Below are the code and all the weights of a small trained network. Each question names an input and a target symbol and asks about switching units off, where a switched-off unit gives its printed mean instead of its output.

import numpy as np


def w(rows, s, z=0):
    codes = np.array(rows[::2]) - 128.0
    scale = np.full(codes.shape[1], s)
    scale[-1] = z or s
    return codes * scale


def f(y):
    return np.maximum(y, 0)


def softmax(a):
    e = np.exp(a - a.max(-1, keepdims=True))
    return e / e.sum(-1, keepdims=True)


def log_softmax(a):
    a = a - a.max(-1, keepdims=True)
    return a - np.log(np.exp(a).sum(-1, keepdims=True))


def net(x, mask):
    ids = ['ΛΞΩαβγδεμψ'.index(c) for c in x.split()]
    T = len(ids)
    res = E[ids] + P[:T]
    r = res
    for j in range(2):
        rows = slice(2 * j, 2 * j + 2)
        q, k, v = (r @ M[0][rows].T for M in (Q, K, V))
        z = softmax(np.where(np.tri(T) > 0, q @ k.T / 2**0.5, -1e9)) @ v
        o = O[0][rows]
        res = res + np.where(mask[j], z, o[:, -1]) @ o[:, :-1]
    y = f(res @ A[0][:, :-1].T + A[0][:, -1])
    res = res + np.where(mask[2:14], y, B[0][:, -1]) @ B[0][:, :-1]
    return log_softmax(res[-1] @ U[:, :-1].T + U[:, -1])


Q, K, V, O, A, B = {}, {}, {}, {}, {}, {}
E = w([
[154,145,82,119,82],'Λ',
[122,82,80,95,133],'Ξ',
[180,125,182,89,109],'Ω',
[154,140,54,141,107],'α',
[181,107,68,157,106],'β',
[75,170,95,118,74],'γ',
[157,154,57,167,134],'δ',
[184,254,120,145,147],'ε',
[95,137,177,126,190],'μ',
[135,132,129,66,190],'ψ',
],0.02)
P = w([
[160,76,94,122,55],'0',
[221,44,107,95,255],'1',
[148,14,108,166,228],'2',
[193,239,127,143,128],'3',
[113,77,102,194,66],'4',
[150,112,106,127,198],'5',
[155,192,88,107,153],'6',
],0.0061)
Q[0] = w([
[39,160,78,106,94],'H1',
[66,138,124,131,4],'H1',
[47,105,1,124,43],'H2',
[122,75,78,163,84],'H2',
],0.0075)
K[0] = w([
[148,173,59,111,183],'H1',
[242,94,140,33,184],'H1',
[167,97,60,3,88],'H2',
[115,145,220,73,174],'H2',
],0.0058)
V[0] = w([
[202,96,148,143,189],'H1',
[69,1,153,165,177],'H1',
[168,70,146,202,91],'H2',
[139,100,116,61,129],'H2',
],0.0096)
O[0] = w([
[100,148,192,56,146,181],'H1',
[147,187,91,31,89,2],'H1',
[39,223,139,101,147,120],'H2',
[138,121,114,2,151,150],'H2',
],0.0083,0.0064)
A[0] = w([
[218,85,116,103,131,141],'N1',
[164,139,62,1,46,214],'N2',
[213,53,111,54,52,146],'N3',
[152,174,79,104,180,114],'N4',
[93,171,55,154,11,249],'N5',
[74,7,103,136,133,2],'N6',
[137,81,134,59,63,208],'N7',
[198,229,127,144,155,58],'N8',
[147,70,82,156,181,47],'N9',
[20,77,135,99,64,215],'N10',
[22,64,121,105,120,104],'N11',
[126,119,62,173,65,73],'N12',
],0.0084,0.0026)
B[0] = w([
[38,71,217,94,100,227],'N1',
[1,99,113,83,59,254],'N2',
[64,108,145,224,36,237],'N3',
[76,35,176,69,143,208],'N4',
[235,116,89,33,165,205],'N5',
[133,224,135,242,159,174],'N6',
[91,115,192,111,135,202],'N7',
[48,46,122,149,142,253],'N8',
[220,123,95,231,97,206],'N9',
[83,198,108,150,235,167],'N10',
[82,176,107,148,187,162],'N11',
[208,84,80,125,204,174],'N12',
],0.0062,0.0051)
U = w([
[155,99,254,130,46,68],'Λ',
[169,108,101,136,93,141],'Ξ',
[104,199,123,86,132,97],'Ω',
[154,185,134,131,158,79],'α',
[186,130,40,151,144,4],'β',
[164,172,116,76,66,211],'γ',
[161,147,118,67,167,182],'δ',
[171,208,163,213,137,205],'ε',
[50,132,86,134,117,85],'μ',
[184,121,75,97,132,131],'ψ',
],0.0071,0.0039)

Each question gives the input, a string of symbols that net reads in full, and the target symbol t.
The units are the heads (2 rows each of Q, K, V and O) and the neurons (one row each of A and B). Each row of codes is followed by its name. A weight is (code - 128) times the scale printed after its matrix; where a second scale follows, it is the last column's (O, A, B and U).
mask holds one flag per unit, heads first, then neurons. A switched-off unit (its flag False) gives its mean, the last column of its rows in O or B, instead of its output. The means were averaged over made-up inputs and are rounded, as every weight is.
A unit's drop is (log p(t) with every unit on - log p(t) with that unit switched off) / (log p(t) with every unit on - log p(t) with every unit switched off).
The circuit of an input: a set's keep is (log p(t) with only the set's units on - log p(t) with every unit switched off) / (log p(t) with every unit on - log p(t) with every unit switched off). Starting from the 12 units with the biggest drops (on a tie, the unit counted first), units are removed one at a time, each time the one whose removal leaves the highest keep (on an exact tie, the one counted first), for as long as the keep stays at least 0.8.
units of the circuit, in order: the units of the circuit, biggest drop first
k most important neurons: the k neurons with the biggest drops, biggest first
heads that matter: for each layer, one digit per head in row order, 1 if its drop is at least 0.15 and else 0, layers parted by /
drop of u: that unit's drop, to one decimal
input ε ε ε α, target ε: units of the circuit, in order	(H1, H2, N2)
input μ ψ ε ψ Λ, target Λ: heads that matter	11
input ε ε μ ε γ Λ Ξ, target ε: heads that matter	10
input Ξ Ξ Ξ, target μ: units of the circuit, in order	(H1, N2, N3, H2)
input ψ β β, target Λ: 2 most important neurons	(N1, N3)
input ε ε ε μ ψ, target ε: heads that matter	11
input ε γ Λ ε ε γ γ, target ε: heads that matter	10
input ε δ ψ, target ε: heads that matter	10
input ε α Ξ, target ε: heads that matter	00
input ε ε ε μ μ, target ε: most important neuron	(N6)
input ε Λ Λ Ω ε β, target ε: drop of N6	0.2
input ε ε β, target ε: drop of N9	0.1
input Ω Ω Ω α γ, target Ω: drop of N6	0.0
